Below is a small trained network, with its code and all its weights. Each question gives an input and a target symbol and asks what happens when units are switched off, that is, made to give their printed mean instead of their output.

import numpy as np


def w(rows, s, z=0):
    codes = np.array(rows[::2]) - 128.0
    scale = np.full(codes.shape[1], s)
    scale[-1] = z or s
    return codes * scale


def norm(h):
    return h / np.sqrt((h * h).mean(-1, keepdims=True) + 1e-5)


def f(y):
    return y / 2 * (1 + np.tanh(0.7978845608 * (y + 0.044715 * y**3)))


def softmax(a):
    e = np.exp(a - a.max(-1, keepdims=True))
    return e / e.sum(-1, keepdims=True)


def log_softmax(a):
    a = a - a.max(-1, keepdims=True)
    return a - np.log(np.exp(a).sum(-1, keepdims=True))


def net(x, mask):
    ids = ['αβγεζτω'.index(c) for c in x.split()]
    T = len(ids)
    res = E[ids] + P[:T]
    u = 0
    for l in range(2):
        r = norm(res)
        for j in range(2):
            rows = slice(2 * j, 2 * j + 2)
            q, k, v = (r @ M[l][rows].T for M in (Q, K, V))
            z = softmax(np.where(np.tri(T) > 0, q @ k.T / 2**0.5, -1e9)) @ v
            o = O[l][rows]
            res = res + np.where(mask[u + j], z, o[:, -1]) @ o[:, :-1]
        u += 2
        y = f(norm(res) @ A[l][:, :-1].T + A[l][:, -1])
        res = res + np.where(mask[u : u + 4], y, B[l][:, -1]) @ B[l][:, :-1]
        u += 4
    return log_softmax(norm(res)[-1] @ U[:, :-1].T + U[:, -1])


Q, K, V, O, A, B = {}, {}, {}, {}, {}, {}
E = w([
[226,116,127,96,181,106,176,89,137,197],'α',
[205,43,78,152,148,182,126,107,159,135],'β',
[83,122,92,127,239,173,54,110,140,117],'γ',
[133,128,89,163,123,109,124,4,170,93],'ε',
[120,177,62,91,107,200,147,142,78,126],'ζ',
[158,128,182,225,134,116,134,155,133,92],'τ',
[126,116,237,77,136,134,123,64,74,88],'ω',
],0.0045)
P = w([
[147,225,206,108,181,188,245,158,252,108],'0',
[144,192,164,126,168,181,194,130,189,119],'1',
[158,176,148,143,171,172,170,124,163,124],'2',
[162,158,134,146,153,167,150,117,139,123],'3',
[155,136,123,147,142,156,137,112,119,133],'4',
[150,121,116,149,129,149,118,110,101,141],'5',
[144,101,106,161,120,143,109,111,88,149],'6',
[130,78,100,167,114,125,96,107,75,158],'7',
[110,69,85,167,110,97,89,112,52,160],'8',
[107,51,68,177,113,78,74,113,30,152],'9',
],0.0032)
Q[0] = w([
[120,2,82,37,173,106,60,19,154,124],'0.h0',
[138,56,227,182,129,82,74,125,187,111],'0.h0',
[103,123,159,96,100,79,139,170,152,134],'0.h1',
[93,99,148,69,114,145,133,122,181,138],'0.h1',
],0.011)
K[0] = w([
[146,49,63,72,114,118,25,1,34,159],'0.h0',
[176,60,246,249,173,65,79,118,110,107],'0.h0',
[92,146,134,85,130,156,177,145,203,111],'0.h1',
[158,181,164,140,145,170,163,145,202,111],'0.h1',
],0.009)
V[0] = w([
[131,144,148,124,136,140,143,149,176,165],'0.h0',
[108,71,79,163,96,123,66,100,44,84],'0.h0',
[134,43,239,44,255,155,53,104,121,104],'0.h1',
[74,102,198,233,104,162,105,226,145,57],'0.h1',
],0.0045)
O[0] = w([
[135,87,113,103,120,131,99,120,123,116,174],'0.h0',
[141,210,148,187,136,118,195,136,148,173,3],'0.h0',
[65,162,157,161,222,250,91,191,65,217,147],'0.h1',
[205,200,60,76,224,67,79,119,58,110,181],'0.h1',
],0.0022,0.0028)
A[0] = w([
[110,41,43,113,70,161,113,137,152,161,109],'0.n0',
[125,168,59,116,120,123,105,197,114,85,131],'0.n1',
[127,108,38,105,147,101,74,126,122,127,7],'0.n2',
[111,254,146,155,120,123,188,213,183,130,49],'0.n3',
],0.0071,0.0016)
B[0] = w([
[118,118,122,217,219,99,178,131,69,59,255],'0.n0',
[183,3,72,76,132,171,47,91,109,114,223],'0.n1',
[178,191,106,181,157,138,140,146,166,169,154],'0.n2',
[98,181,73,126,139,67,208,223,145,129,148],'0.n3',
],0.0034,0.0013)
Q[1] = w([
[25,215,141,94,105,145,91,14,91,76],'1.h0',
[119,123,51,235,110,130,45,186,160,65],'1.h0',
[150,66,124,192,116,119,9,150,121,53],'1.h1',
[67,158,143,82,60,138,89,139,122,107],'1.h1',
],0.012)
K[1] = w([
[20,186,150,153,118,141,96,59,117,11],'1.h0',
[117,167,18,225,113,123,62,85,167,131],'1.h0',
[208,152,37,140,159,78,94,80,116,177],'1.h1',
[210,166,155,45,137,150,127,129,148,109],'1.h1',
],0.012)
V[1] = w([
[89,129,85,233,165,36,142,72,100,183],'1.h0',
[138,29,161,180,56,136,104,165,26,162],'1.h0',
[209,49,160,47,158,78,211,116,104,218],'1.h1',
[141,107,253,196,103,43,110,117,162,133],'1.h1',
],0.0052)
O[1] = w([
[88,103,141,78,147,204,149,74,185,142,126],'1.h0',
[180,164,179,52,190,96,163,173,94,56,1],'1.h0',
[159,94,116,166,210,221,254,143,141,90,194],'1.h1',
[244,163,52,157,103,217,56,163,126,98,28],'1.h1',
],0.0024,0.0016)
A[1] = w([
[93,206,24,23,39,212,179,211,119,181,58],'1.n0',
[126,156,110,32,184,166,119,121,205,167,107],'1.n1',
[140,208,174,13,147,153,159,75,203,111,160],'1.n2',
[124,207,158,145,79,64,154,254,224,154,4],'1.n3',
],0.0094,0.0017)
B[1] = w([
[98,127,134,93,101,76,255,166,174,89,221],'1.n0',
[110,108,127,143,160,113,160,170,178,126,189],'1.n1',
[110,156,107,130,94,195,171,215,147,112,173],'1.n2',
[195,161,69,110,152,136,137,179,169,117,253],'1.n3',
],0.0086,0.0019)
U = w([
[132,130,105,135,170,201,227,195,208,112,252],'α',
[165,63,169,174,159,120,100,50,71,123,218],'β',
[40,114,142,113,180,99,56,165,153,189,13],'γ',
[104,120,101,142,27,176,86,92,187,129,20],'ε',
[89,113,133,91,79,4,196,105,115,111,112],'ζ',
[223,184,57,94,144,84,61,139,103,125,138],'τ',
[102,180,170,95,97,192,107,194,49,131,20],'ω',
],0.0041,0.0023)

Each question gives the input, a string of symbols that net reads in full, and the target symbol t.
The units are the heads (2 rows each of Q, K, V and O) and the neurons (one row each of A and B). Each row of codes is followed by its name. A weight is (code - 128) times the scale printed after its matrix; where a second scale follows, it is the last column's (O, A, B and U).
mask holds one flag per unit, layer by layer, with each layer's heads first. A switched-off unit (its flag False) gives its mean, the last column of its rows in O or B, instead of its output. The means were averaged over made-up inputs and are rounded, as every weight is.
A unit's drop is (log p(t) with every unit on - log p(t) with that unit switched off) / (log p(t) with every unit on - log p(t) with every unit switched off).
The circuit of an input: a set's keep is (log p(t) with only the set's units on - log p(t) with every unit switched off) / (log p(t) with every unit on - log p(t) with every unit switched off). Starting from all 12 units, units are removed one at a time, each time the one whose removal leaves the highest keep (on an exact tie, the one counted first), for as long as the keep stays at least 0.8.
units of the circuit, in order: the units of the circuit, biggest drop first
k most important neurons: the k neurons with the biggest drops, biggest first
top k neurons in layer l: the k neurons of layer l with the biggest drops, biggest first
which heads matter: for each layer, one digit per head in row order, 1 if its drop is at least 0.15 and else 0, layers parted by /
drop of u: that unit's drop, to one decimal
input β τ β τ τ β α ω, target α: which heads matter	10 / 10
input ε τ ζ τ τ τ τ β α, target α: which heads matter	00 / 10
input ω α τ τ τ ζ τ, target ζ: units of the circuit, in order	1.h1, 0.n2
input α τ τ, target τ: which heads matter	00 / 01
input τ τ τ ε, target ε: units of the circuit, in order	1.h0, 1.h1
input τ τ ζ τ τ β α τ ω, target α: units of the circuit, in order	1.h0, 1.n2, 0.h0
input τ α τ γ ζ, target ζ: units of the circuit, in order	1.n0
input α α β τ α, target β: 2 most important neurons	1.n3, 0.n0
input γ τ τ τ τ, target β: units of the circuit, in order	1.n3, 1.n0
input γ ζ τ τ, target β: which heads matter	01 / 00
input τ τ ζ γ γ τ τ τ α, target α: units of the circuit, in order	1.h0, 1.n2
input τ α α ζ τ α, target ζ: units of the circuit, in order	0.h1, 1.h1
input τ ζ τ, target ζ: which heads matter	10 / 01
input γ τ α α τ τ α ζ, target ζ: units of the circuit, in order	1.n0
input τ τ ε ε τ, target ε: which heads matter	00 / 10
input τ ζ ω ζ, target β: 2 most important neurons	0.n1, 0.n0
input α ζ α τ β α, target β: top 2 neurons in layer 0	0.n0, 0.n3
input τ ζ ε β τ ζ, target β: top 2 neurons in layer 0	0.n0, 0.n1
input α τ α τ ω, target ω: drop of 1.h1	-0.1
input ζ ζ γ, target γ: units of the circuit, in order	1.h1
input ζ ε β, target β: drop of 1.n2	0.3
input τ α τ β β, target β: drop of 1.n1	0.2
input ω γ ζ τ, target τ: drop of 1.h1	0.1
